Here is a tiny trained network, its code and every weight. The questions are about switching its units off for an input and a class, where a switched-off unit gives its printed mean instead of its output.

import numpy as np


def w(rows, s, z=0):
    codes = np.array(rows[::2]) - 128.0
    scale = np.full(codes.shape[1], s)
    scale[-1] = z or s
    return codes * scale


def f(y):
    return y / 2 * (1 + np.tanh(0.7978845608 * (y + 0.044715 * y**3)))


def log_softmax(a):
    a = a - a.max(-1, keepdims=True)
    return a - np.log(np.exp(a).sum(-1, keepdims=True))


def net(x, mask):
    res = np.array(x, float).reshape(1, 5) / 4 @ E
    y = f(res @ A[0][:, :-1].T + A[0][:, -1])
    res = res + np.where(mask, y, B[0][:, -1]) @ B[0][:, :-1]
    return log_softmax(res[-1] @ U[:, :-1].T + U[:, -1])


A, B = {}, {}
E = w([
[58,76,125,98,239,97,154,180,106,212],'x0',
[66,116,120,136,56,76,111,169,2,129],'x1',
[123,60,52,126,138,74,38,117,173,74],'x2',
[122,120,69,44,128,224,135,89,86,122],'x3',
[51,184,134,173,191,131,108,38,104,57],'x4',
],0.0079)
A[0] = w([
[72,114,101,147,84,101,100,206,26,134,151],'neuron 0',
[130,30,36,133,158,84,26,102,192,115,138],'neuron 1',
[33,150,163,166,194,158,116,58,85,79,45],'neuron 2',
[191,77,96,96,93,137,172,226,138,177,61],'neuron 3',
[156,141,146,109,192,164,154,139,199,110,38],'neuron 4',
[134,110,75,21,127,210,133,79,77,116,58],'neuron 5',
[211,107,114,88,63,150,87,204,147,213,68],'neuron 6',
[187,165,106,157,197,146,119,130,193,163,99],'neuron 7',
[163,214,194,148,128,174,204,146,109,194,38],'neuron 8',
[146,155,197,242,130,22,143,152,168,136,171],'neuron 9',
[110,79,124,123,250,116,135,155,77,168,17],'neuron 10',
[92,54,122,99,253,73,185,126,116,199,1],'neuron 11',
[159,138,149,87,178,133,160,121,198,113,25],'neuron 12',
[110,166,216,130,136,170,243,121,112,150,55],'neuron 13',
[177,132,148,95,184,147,126,112,207,122,92],'neuron 14',
],0.0066,0.0016)
B[0] = w([
[96,157,183,61,91,59,197,75,83,135,233],'neuron 0',
[56,20,173,217,143,212,114,191,28,141,254],'neuron 1',
[154,238,128,167,221,92,65,153,172,115,227],'neuron 2',
[163,207,152,109,239,104,32,124,154,117,211],'neuron 3',
[39,135,178,63,138,78,173,106,71,169,175],'neuron 4',
[70,147,53,149,92,120,195,200,232,255,212],'neuron 5',
[147,205,133,83,208,127,52,113,142,76,213],'neuron 6',
[97,120,174,97,80,31,176,120,103,169,184],'neuron 7',
[90,58,194,187,98,211,81,198,106,65,215],'neuron 8',
[151,162,28,170,95,174,202,165,187,202,243],'neuron 9',
[220,102,135,85,103,130,113,72,186,95,207],'neuron 10',
[228,68,112,82,60,203,148,12,202,66,235],'neuron 11',
[28,167,197,99,97,67,110,105,59,100,166],'neuron 12',
[102,35,153,175,150,199,55,182,82,125,209],'neuron 13',
[59,142,208,78,60,61,173,112,55,151,191],'neuron 14',
],0.0063,0.0062)
U = w([
[95,20,182,184,163,199,79,196,68,92,62],'0',
[80,144,203,75,109,38,189,101,57,134,86],'1',
[158,201,145,129,255,119,46,137,160,93,96],'2',
[223,103,137,124,58,186,141,40,182,40,253],'3',
[108,132,57,157,135,157,209,197,198,219,123],'4',
],0.0097,0.0028)

Each question gives the input, the list of numbers given to net, and the class t.
The units are the neurons (one row each of A and B). Each row of codes is followed by its name. A weight is (code - 128) times the scale printed after its matrix; where a second scale follows, it is the last column's (A, B and U).
mask holds one flag per neuron, in row order. A switched-off neuron (its flag False) gives its mean, the last column of its row in B, instead of its output. The means were averaged over made-up inputs and are rounded, as every weight is.
A unit's drop is (log p(t) with every unit on - log p(t) with that unit switched off) / (log p(t) with every unit on - log p(t) with every unit switched off).
The circuit of an input: a set's keep is (log p(t) with only the set's units on - log p(t) with every unit switched off) / (log p(t) with every unit on - log p(t) with every unit switched off). Starting from the 12 units with the biggest drops (on a tie, the unit counted first), units are removed one at a time, each time the one whose removal leaves the highest keep (on an exact tie, the one counted first), for as long as the keep stays at least 0.8.
units of the circuit, in order: the units of the circuit, biggest drop first
unit that matters most: the unit with the biggest drop
top k neurons: the k neurons with the biggest drops, biggest first
drop when u is switched off: that unit's drop, to one decimal
input [3,-7,5,-4,-8], class 2: units of the circuit, in order : neuron 3
input [-6,8,5,0,-3], class 1: top 2 neurons : neuron 0; neuron 11
input [4,0,-6,-2,-7], class 2: top 3 neurons : neuron 3; neuron 6; neuron 1
input [-5,-2,5,4,0], class 0: units of the circuit, in order : neuron 1; neuron 11
input [5,4,-8,4,-7], class 0: top 2 neurons : neuron 8; neuron 13
input [8,-1,-2,-7,3], class 3: top 2 neurons : neuron 11; neuron 10
input [0,5,-5,-1,-3], class 0: top 2 neurons : neuron 8; neuron 13
input [3,-4,-3,-1,3], class 1: top 2 neurons : neuron 1; neuron 4
input [8,4,-3,5,-6], class 3: units of the circuit, in order : neuron 11; neuron 10
input [-8,-8,-4,-7,-8], class 1: units of the circuit, in order : neuron 14; neuron 7
input [-3,1,-7,-7,6], class 0: top 3 neurons : neuron 8; neuron 13; neuron 5
input [2,0,0,-3,1], class 4: top 2 neurons : neuron 6; neuron 3
input [-4,0,4,4,2], class 0: units of the circuit, in order : neuron 11; neuron 1
input [7,6,-3,-1,7], class 2: unit that matters most : neuron 2
input [8,-3,-7,3,3], class 3: top 3 neurons : neuron 11; neuron 10; neuron 1
input [7,4,2,8,-8], class 2: top 3 neurons : neuron 3; neuron 6; neuron 9
input [-6,5,-1,7,1], class 4: top 2 neurons : neuron 5; neuron 11
input [-6,-6,-1,-6,-8], class 2: units of the circuit, in order : neuron 6; neuron 3
input [-4,-5,4,-6,4], class 4: drop when neuron 0 is switched off : 0.1
input [-3,2,-3,-8,2], class 4: units of the circuit, in order : neuron 9
input [0,6,6,3,-7], class 2: drop when neuron 8 is switched off : 0.2
